Below are the code and all the weights of a small trained network. Each question names an input and a class and asks about switching units off, where a switched-off unit gives its printed mean instead of its output.

import numpy as np


def w(rows, s, z=0):
    codes = np.array(rows[::2]) - 128.0
    scale = np.full(codes.shape[1], s)
    scale[-1] = z or s
    return codes * scale


def f(y):
    return np.maximum(y, 0)


def log_softmax(a):
    a = a - a.max(-1, keepdims=True)
    return a - np.log(np.exp(a).sum(-1, keepdims=True))


def net(x, mask):
    res = np.array(x, float).reshape(1, 5) / 4 @ E
    y = f(res @ A[0][:, :-1].T + A[0][:, -1])
    res = res + np.where(mask, y, B[0][:, -1]) @ B[0][:, :-1]
    return log_softmax(res[-1] @ U[:, :-1].T + U[:, -1])


A, B = {}, {}
E = w([
[118,138,141,113,132,145,121,122],'x0',
[153,140,239,121,118,69,50,215],'x1',
[214,67,84,152,164,208,124,246],'x2',
[121,123,131,126,126,134,115,116],'x3',
[126,121,78,9,11,128,130,185],'x4',
],0.011)
A[0] = w([
[122,130,191,76,20,24,109,109,110],'neuron 1',
[136,144,79,96,57,152,137,150,143],'neuron 2',
[113,114,61,61,55,173,120,164,41],'neuron 3',
[141,118,207,163,149,93,60,199,146],'neuron 4',
[149,114,209,156,135,116,63,181,48],'neuron 5',
[120,136,81,109,63,180,103,181,101],'neuron 6',
[137,63,96,178,222,235,164,117,125],'neuron 7',
[123,158,158,172,189,81,107,109,69],'neuron 8',
[111,163,66,96,76,156,196,61,31],'neuron 9',
[76,199,122,156,131,102,164,71,63],'neuron 10',
[198,67,129,92,133,196,84,193,8],'neuron 11',
[2,157,126,164,99,51,146,59,138],'neuron 12',
[122,172,170,76,31,76,75,168,101],'neuron 13',
[136,128,103,209,135,135,159,153,119],'neuron 14',
],0.011,0.015)
B[0] = w([
[72,94,149,108,95,77,63,221,242],'neuron 1',
[128,109,179,89,169,154,223,67,216],'neuron 2',
[242,216,87,189,170,216,146,93,201],'neuron 3',
[155,100,128,108,124,153,205,9,249],'neuron 4',
[211,198,54,188,243,230,135,49,188],'neuron 5',
[177,156,128,146,131,121,170,86,200],'neuron 6',
[114,132,58,176,107,110,2,227,233],'neuron 7',
[112,53,215,43,107,47,228,75,176],'neuron 8',
[95,67,167,70,90,64,157,70,174],'neuron 9',
[230,184,42,175,122,112,102,144,172],'neuron 10',
[82,68,214,79,75,130,208,76,189],'neuron 11',
[217,157,140,150,165,124,231,68,240],'neuron 12',
[38,133,106,137,95,53,117,193,235],'neuron 13',
[130,162,133,116,118,125,64,114,167],'neuron 14',
],0.009,0.015)
U = w([
[208,186,83,195,188,181,163,122,249],'0',
[109,63,173,58,152,101,219,97,31],'1',
[55,118,115,119,150,73,45,249,83],'2',
],0.013,0.0017)

Each question gives the input, the list of numbers given to net, and the class t.
The units are the neurons (one row each of A and B). Each row of codes is followed by its name. A weight is (code - 128) times the scale printed after its matrix; where a second scale follows, it is the last column's (A, B and U).
mask holds one flag per neuron, in row order. A switched-off neuron (its flag False) gives its mean, the last column of its row in B, instead of its output. The means were averaged over made-up inputs and are rounded, as every weight is.
A unit's drop is (log p(t) with every unit on - log p(t) with that unit switched off) / (log p(t) with every unit on - log p(t) with every unit switched off).
unit that matters most: the unit with the biggest drop
k most important neurons: the k neurons with the biggest drops, biggest first
drop of u: that unit's drop, to one decimal
input [2,5,-8,7,8], class 2: unit that matters most => neuron 1
input [-1,2,8,7,2], class 1: 4 most important neurons => neuron 11; neuron 10; neuron 12; neuron 4
input [2,-6,-5,0,0], class 0: 3 most important neurons => neuron 10; neuron 8; neuron 11
input [1,-1,-6,-8,0], class 0: 4 most important neurons => neuron 10; neuron 12; neuron 11; neuron 8
input [-1,8,-1,-6,-6], class 1: 3 most important neurons => neuron 8; neuron 3; neuron 4
input [6,-3,-8,3,-2], class 0: 3 most important neurons => neuron 10; neuron 12; neuron 11
input [5,-1,-7,0,-5], class 0: 2 most important neurons => neuron 10; neuron 12
input [-7,-1,6,-5,0], class 2: 4 most important neurons => neuron 12; neuron 7; neuron 3; neuron 5
input [-5,-2,2,-8,8], class 0: 3 most important neurons => neuron 3; neuron 8; neuron 6
input [2,5,-3,6,-8], class 1: 2 most important neurons => neuron 8; neuron 3
input [0,5,5,1,1], class 1: 2 most important neurons => neuron 11; neuron 3
input [0,-6,7,6,-4], class 2: drop of neuron 7 => 0.2
input [-1,-3,3,8,-8], class 2: drop of neuron 7 => 0.1
input [-1,-7,2,-8,7], class 0: drop of neuron 11 => 0.2
input [-4,-7,1,-4,0], class 2: unit that matters most => neuron 7
